Below are the code and all the weights of a small trained network. Each question names an input and a target symbol and asks about switching units off, where a switched-off unit gives its printed mean instead of its output.

import numpy as np


def w(rows, s, z=0):
    codes = np.array(rows[::2]) - 128.0
    scale = np.full(codes.shape[1], s)
    scale[-1] = z or s
    return codes * scale


def f(y):
    return y / 2 * (1 + np.tanh(0.7978845608 * (y + 0.044715 * y**3)))


def softmax(a):
    e = np.exp(a - a.max(-1, keepdims=True))
    return e / e.sum(-1, keepdims=True)


def log_softmax(a):
    a = a - a.max(-1, keepdims=True)
    return a - np.log(np.exp(a).sum(-1, keepdims=True))


def net(x, mask):
    ids = ['αβγδεζηθλξπσφψω'.index(c) for c in x.split()]
    T = len(ids)
    res = E[ids] + P[:T]
    u = 0
    for l in range(2):
        r = res
        for j in range(3):
            rows = slice(2 * j, 2 * j + 2)
            q, k, v = (r @ M[l][rows].T for M in (Q, K, V))
            z = softmax(np.where(np.tri(T) > 0, q @ k.T / 2**0.5, -1e9)) @ v
            o = O[l][rows]
            res = res + np.where(mask[u + j], z, o[:, -1]) @ o[:, :-1]
        u += 3
        y = f(res @ A[l][:, :-1].T + A[l][:, -1])
        res = res + np.where(mask[u : u + 12], y, B[l][:, -1]) @ B[l][:, :-1]
        u += 12
    return log_softmax(res[-1] @ U[:, :-1].T + U[:, -1])


Q, K, V, O, A, B = {}, {}, {}, {}, {}, {}
E = w([
[98,109,154],'α',
[113,175,117],'β',
[172,61,192],'γ',
[74,45,147],'δ',
[11,133,66],'ε',
[107,66,151],'ζ',
[78,142,108],'η',
[226,180,185],'θ',
[65,51,138],'λ',
[8,79,91],'ξ',
[132,123,203],'π',
[148,89,183],'σ',
[236,100,158],'φ',
[134,113,211],'ψ',
[144,1,138],'ω',
],0.016)
P = w([
[191,152,170],'0',
[184,176,190],'1',
[233,75,64],'2',
[134,209,153],'3',
[133,181,198],'4',
[253,72,33],'5',
[94,205,136],'6',
[139,184,199],'7',
[253,62,32],'8',
[74,181,145],'9',
[132,180,203],'10',
[251,61,34],'11',
],0.0068)
Q[0] = w([
[218,103,134],'L0H1',
[93,108,253],'L0H1',
[61,56,203],'L0H2',
[246,17,122],'L0H2',
[170,149,134],'L0H3',
[146,170,126],'L0H3',
],0.0072)
K[0] = w([
[69,170,57],'L0H1',
[240,128,122],'L0H1',
[237,181,143],'L0H2',
[253,188,238],'L0H2',
[165,124,39],'L0H3',
[93,182,236],'L0H3',
],0.0063)
V[0] = w([
[149,118,59],'L0H1',
[121,108,160],'L0H1',
[94,80,71],'L0H2',
[137,56,131],'L0H2',
[92,75,147],'L0H3',
[3,81,154],'L0H3',
],0.007)
O[0] = w([
[232,97,181,12],'L0H1',
[2,72,181,223],'L0H1',
[172,94,125,4],'L0H2',
[79,124,52,227],'L0H2',
[88,93,135,249],'L0H3',
[113,174,12,229],'L0H3',
],0.0057,0.0012)
A[0] = w([
[157,220,128,3],'L0N1',
[177,183,179,45],'L0N2',
[218,129,255,154],'L0N3',
[63,195,118,47],'L0N4',
[102,111,124,55],'L0N5',
[50,182,140,126],'L0N6',
[146,28,33,87],'L0N7',
[2,157,123,234],'L0N8',
[95,234,175,80],'L0N9',
[169,224,239,156],'L0N10',
[163,46,138,35],'L0N11',
[235,8,90,114],'L0N12',
],0.0082,0.0053)
B[0] = w([
[149,69,94,115],'L0N1',
[121,54,206,127],'L0N2',
[166,144,40,217],'L0N3',
[92,78,244,130],'L0N4',
[127,25,132,115],'L0N5',
[191,75,216,160],'L0N6',
[11,117,160,166],'L0N7',
[228,127,98,254],'L0N8',
[113,2,191,136],'L0N9',
[31,131,169,186],'L0N10',
[212,23,221,131],'L0N11',
[134,153,216,190],'L0N12',
],0.0068,0.0067)
Q[1] = w([
[185,48,253],'L1H1',
[125,157,50],'L1H1',
[149,70,132],'L1H2',
[113,42,168],'L1H2',
[63,229,70],'L1H3',
[169,88,2],'L1H3',
],0.0076)
K[1] = w([
[167,184,190],'L1H1',
[76,153,104],'L1H1',
[118,255,129],'L1H2',
[18,80,213],'L1H2',
[11,172,58],'L1H3',
[136,131,16],'L1H3',
],0.0058)
V[1] = w([
[230,123,160],'L1H1',
[125,170,120],'L1H1',
[159,155,109],'L1H2',
[108,120,54],'L1H2',
[123,254,100],'L1H3',
[149,68,74],'L1H3',
],0.011)
O[1] = w([
[176,247,138,197],'L1H1',
[76,176,97,98],'L1H1',
[121,254,59,107],'L1H2',
[215,37,45,82],'L1H2',
[69,114,66,3],'L1H3',
[184,79,91,149],'L1H3',
],0.0071,0.0036)
A[1] = w([
[128,124,215,146],'L1N1',
[64,125,213,28],'L1N2',
[132,241,81,189],'L1N3',
[60,172,86,253],'L1N4',
[82,117,171,197],'L1N5',
[55,2,213,127],'L1N6',
[211,103,164,132],'L1N7',
[148,173,211,159],'L1N8',
[48,181,100,195],'L1N9',
[136,139,200,152],'L1N10',
[168,110,92,119],'L1N11',
[100,137,149,221],'L1N12',
],0.0092,0.0055)
B[1] = w([
[123,106,95,224],'L1N1',
[186,207,104,149],'L1N2',
[177,192,134,182],'L1N3',
[254,105,24,181],'L1N4',
[79,202,97,183],'L1N5',
[76,179,136,207],'L1N6',
[146,86,180,204],'L1N7',
[83,56,158,255],'L1N8',
[192,52,78,156],'L1N9',
[101,84,115,217],'L1N10',
[182,125,190,136],'L1N11',
[96,168,86,185],'L1N12',
],0.0083,0.0069)
U = w([
[138,153,125,116],'α',
[131,173,123,178],'β',
[115,139,159,202],'γ',
[118,43,148,3],'δ',
[161,122,88,185],'ε',
[173,120,161,47],'ζ',
[165,182,97,175],'η',
[71,196,143,152],'θ',
[70,79,91,181],'λ',
[115,46,75,86],'ξ',
[35,161,103,179],'π',
[114,149,116,235],'σ',
[158,245,187,125],'φ',
[45,169,100,238],'ψ',
[62,116,173,44],'ω',
],0.011,0.0035)

Each question gives the input, a string of symbols that net reads in full, and the target symbol t.
The units are the heads (2 rows each of Q, K, V and O) and the neurons (one row each of A and B). Each row of codes is followed by its name. A weight is (code - 128) times the scale printed after its matrix; where a second scale follows, it is the last column's (O, A, B and U).
mask holds one flag per unit, layer by layer, with each layer's heads first. A switched-off unit (its flag False) gives its mean, the last column of its rows in O or B, instead of its output. The means were averaged over made-up inputs and are rounded, as every weight is.
A unit's drop is (log p(t) with every unit on - log p(t) with that unit switched off) / (log p(t) with every unit on - log p(t) with every unit switched off).
The circuit of an input: a set's keep is (log p(t) with only the set's units on - log p(t) with every unit switched off) / (log p(t) with every unit on - log p(t) with every unit switched off). Starting from the 12 units with the biggest drops (on a tie, the unit counted first), units are removed one at a time, each time the one whose removal leaves the highest keep (on an exact tie, the one counted first), for as long as the keep stays at least 0.8.
units of the circuit, in order: the units of the circuit, biggest drop first
unit that matters most: the unit with the biggest drop
top k neurons: the k neurons with the biggest drops, biggest first
k most important neurons of layer l: the k neurons of layer l with the biggest drops, biggest first
which heads matter: for each layer, one digit per head in row order, 1 if its drop is at least 0.15 and else 0, layers parted by /
drop when u is switched off: that unit's drop, to one decimal
input φ γ φ α, target φ: unit that matters most	L1H1
input ξ ε φ η ω η β φ θ, target φ: units of the circuit, in order	L1H1, L0N12
input φ γ δ ε δ β φ, target φ: units of the circuit, in order	L1H1, L0H3
input λ π ω ξ γ ε ψ σ λ, target ψ: units of the circuit, in order	L0N7, L1N6, L0N3, L1N5
input γ ζ η ω ζ δ ε φ φ, target ζ: which heads matter	100 / 100
input α γ φ ξ λ ε γ η φ, target ζ: 2 most important neurons of layer 1	L1N7, L1N8
input ζ α δ β β λ α η δ π η γ, target δ: units of the circuit, in order	L0N11, L0N12, L1N7, L1N8
input φ ε φ ζ, target φ: units of the circuit, in order	L1H1, L0H3
input ξ α η ξ, target ξ: top 2 neurons	L0N8, L0N12
input ε ψ θ σ ψ β, target η: top 2 neurons	L1N3, L1N4
input π ε σ π ζ η, target ε: which heads matter	000 / 001
input ω β δ ζ γ ω, target ω: 3 most important neurons of layer 0	L0N7, L0N11, L0N12
input φ β β δ ψ ξ β ζ ε, target ξ: which heads matter	000 / 100
input φ γ ω β γ γ, target δ: 4 most important neurons of layer 1	L1N8, L1N10, L1N7, L1N1
input ω ψ π γ γ σ δ ζ δ, target π: unit that matters most	L0N7
input γ π γ η λ β λ γ ε ε η θ, target φ: 2 most important neurons of layer 0	L0N3, L0N7
input δ β π φ α σ δ φ ω, target ω: top 2 neurons	L0N7, L0N11
input γ ξ η, target ε: 2 most important neurons of layer 1	L1N4, L1N8
input σ ε ε ψ ψ δ φ ξ δ, target π: drop when L0N1 is switched off	0.0
input δ λ η, target ξ: unit that matters most	L1H1
